Questions about the matrix below. Indices start at 1.
1) Read off the entry just left of the largest entry.
2) Read off the entry in the top-right corner.
3) Read off the top-left entry.
4) Read off the entry at row 1, column 2.
5) Read off the top entry of the column that holds the largest entry.
6) Read off the entry directly below the centre entry.
7) Read off the entry at row 1, column 3.
8) Read off the maximum.
-0.9,1.2,1.0,-1.0,2.6,1.3,0.6,-0.3,0.5,1.2,1.3,-0.4,1.2,1.1,-0.3
1.9,0.1,-0.9,-1.6,0.4,-0.2,-0.3,0.1,0.9,0.4,1.1,-1.8,-0.2,1.5,-0.8
0.2,-0.1,-2.1,-1.1,1.5,1.4,0.8,1.1,-1.1,0.4,1.6,1.2,0.7,0.3,-0.4
2.0,0.8,-1.5,-0.9,-0.2,0.7,1.7,-0.1,-0.3,0.5,2.0,0.9,-0.1,1.5,0.0
0.0,0.5,1.1,-2.3,0.9,0.0,-1.0,0.0,2.1,-1.1,-0.5,0.0,0.0,0.2,1.3
1.2,0.7,0.9,-1.8,0.0,1.0,1.3,-1.8,1.1,0.9,1.3,1.3,0.2,0.8,-0.3
-1.3,1.6,1.6,-0.2,2.5,0.4,0.8,-0.3,0.9,0.9,0.0,-1.1,0.8,1.1,-0.1
0.1,0.5,1.9,-2.0,1.0,1.3,-0.1,-1.3,1.6,0.4,1.1,1.0,0.9,0.3,0.5
0.5,-1.0,-0.2,-2.3,-0.2,0.7,-1.2,0.3,1.2,-0.5,0.7,0.3,-0.4,0.1,-1.5
-1.1,0.2,-0.1,-1.5,2.8,0.5,-0.3,0.9,0.3,0.1,-0.5,0.3,1.3,-0.9,1.3
-0.9,1.6,0.3,-1.5,0.5,1.0,0.7,0.7,0.8,-1.8,0.8,1.7,-0.3,1.4,0.8
0.0,0.6,2.6,1.9,0.5,1.0,-0.8,-0.7,0.6,1.0,1.6,-0.5,1.3,0.9,0.5
0.6,0.6,0.8,0.3,0.2,1.3,-0.2,-0.3,0.4,0.7,2.6,-0.8,0.4,2.2,-1.5
1) -1.5
2) -0.3
3) -0.9
4) 1.2
5) 2.6
6) -1.3
7) 1.0
8) 2.8

Questions about the array below. Counting starts at 1.
1) What is the entry directly below 30?
2) What is the entry directly above 32?
3) What is the entry in the bottom-left corner?
4) What is the top-left entry?
5) What is the entry just right of 16?
6) What is the entry directly above 23?
7) What is the entry at row 2, column 1?
8) What is the entry just left of -55?
array([[-32,  25,  24, -17,  33,  -6, -55,  30,   3],
       [ 65, -53, -43,  -2,  32,  12, -31,  16, -34],
       [  2, -32,   3,  -9,  23,  -2, -17,  26,   7]])
1) 16
2) 33
3) 2
4) -32
5) -34
6) 32
7) 65
8) -6

Questions about the table below. Counting starts at 1.
1) Find the entry in row 3 and column 1.
2) Find the bottom-left entry.
3) Find the entry in the bottom-right corner.
4) Find the bottom entry of the column that holds the smallest entry.
5) Find the entry just right of 71.
6) Find the entry directly above the largest entry.
7) Find the entry at row 2, column 2.
8) Find the top-left entry.
array([[71, 58, 36, 79, 62],
       [47, 74, 46, 88, 40],
       [55, 66, 46, 75, 48],
       [34, 75, 58, 82, 26],
       [91, 44, 23, 78, 75],
       [63, 64, 41, 79, 55],
       [51, 54, 68, 55, 34],
       [49, 60, 63, 58, 39],
       [62, 49, 63, 55, 44],
       [64, 64, 40, 83, 56],
       [82, 23, 73, 19, 29],
       [67, 36, 74, 35, 30],
       [82, 38, 54, 52, 57],
       [67, 33, 78, 27, 26],
       [90, 42, 28, 72, 73],
       [54, 48, 74, 44, 29]])
1) 55
2) 54
3) 29
4) 44
5) 58
6) 34
7) 74
8) 71

Read these off the matrix that follows. Rows and columns are numbered from 1.
1) Give the entry at row 1, column 1.
2) Give the bottom-left entry.
3) Give the entry at row 2, column 1.
4) Give the entry at row 3, column 3.
5) Give the entry in row 1 and column 2.
6) Give the entry at row 3, column 1.
7) Give the entry directly above the smallest entry.
8) Give the bottom-right entry.
array([[-25,  68, -50,  61,  66, -30, -69,  61,  57, -61, -65],
       [ 64,  23, -67,  68, -33,  33, -68,  67, -57, -67,  36],
       [-25,  70, -56,  64,  66, -36, -69,  62,  54, -66, -65],
       [ -5,  69, -67,  70,  60, -26, -68,  66,  31, -68, -57],
       [-70, -11,  60, -40,  65, -69,  15, -68, -64,  65,  70],
       [-64,  21,  67, -51,  65, -67,   3, -69, -56,  67,  64],
       [-66, -38,  57, -39,  56, -67,  38, -68, -60,  67,  68],
       [ 67, -39, -68,  69, -66,  60, -35,  66, -66, -68,  46]])
1) -25
2) 67
3) 64
4) -56
5) 68
6) -25
7) -5
8) 46

arr =
[-12,  18,  -5,  -5,  24,  18,  -5, -26,  -1, -63,  17, -30,  10,   4, -38,
  52]
The entry just left of -1 -> -26
The first entry from the right: 52
What is the 2nd entry from the left?
A: 18
What is the fifth entry?
A: 24
The second-last entry -> -38
What is the first entry from the left?
A: -12
What is the entry just left of -38?
A: 4
The entry just left of 4: 10
The smallest entry is -63
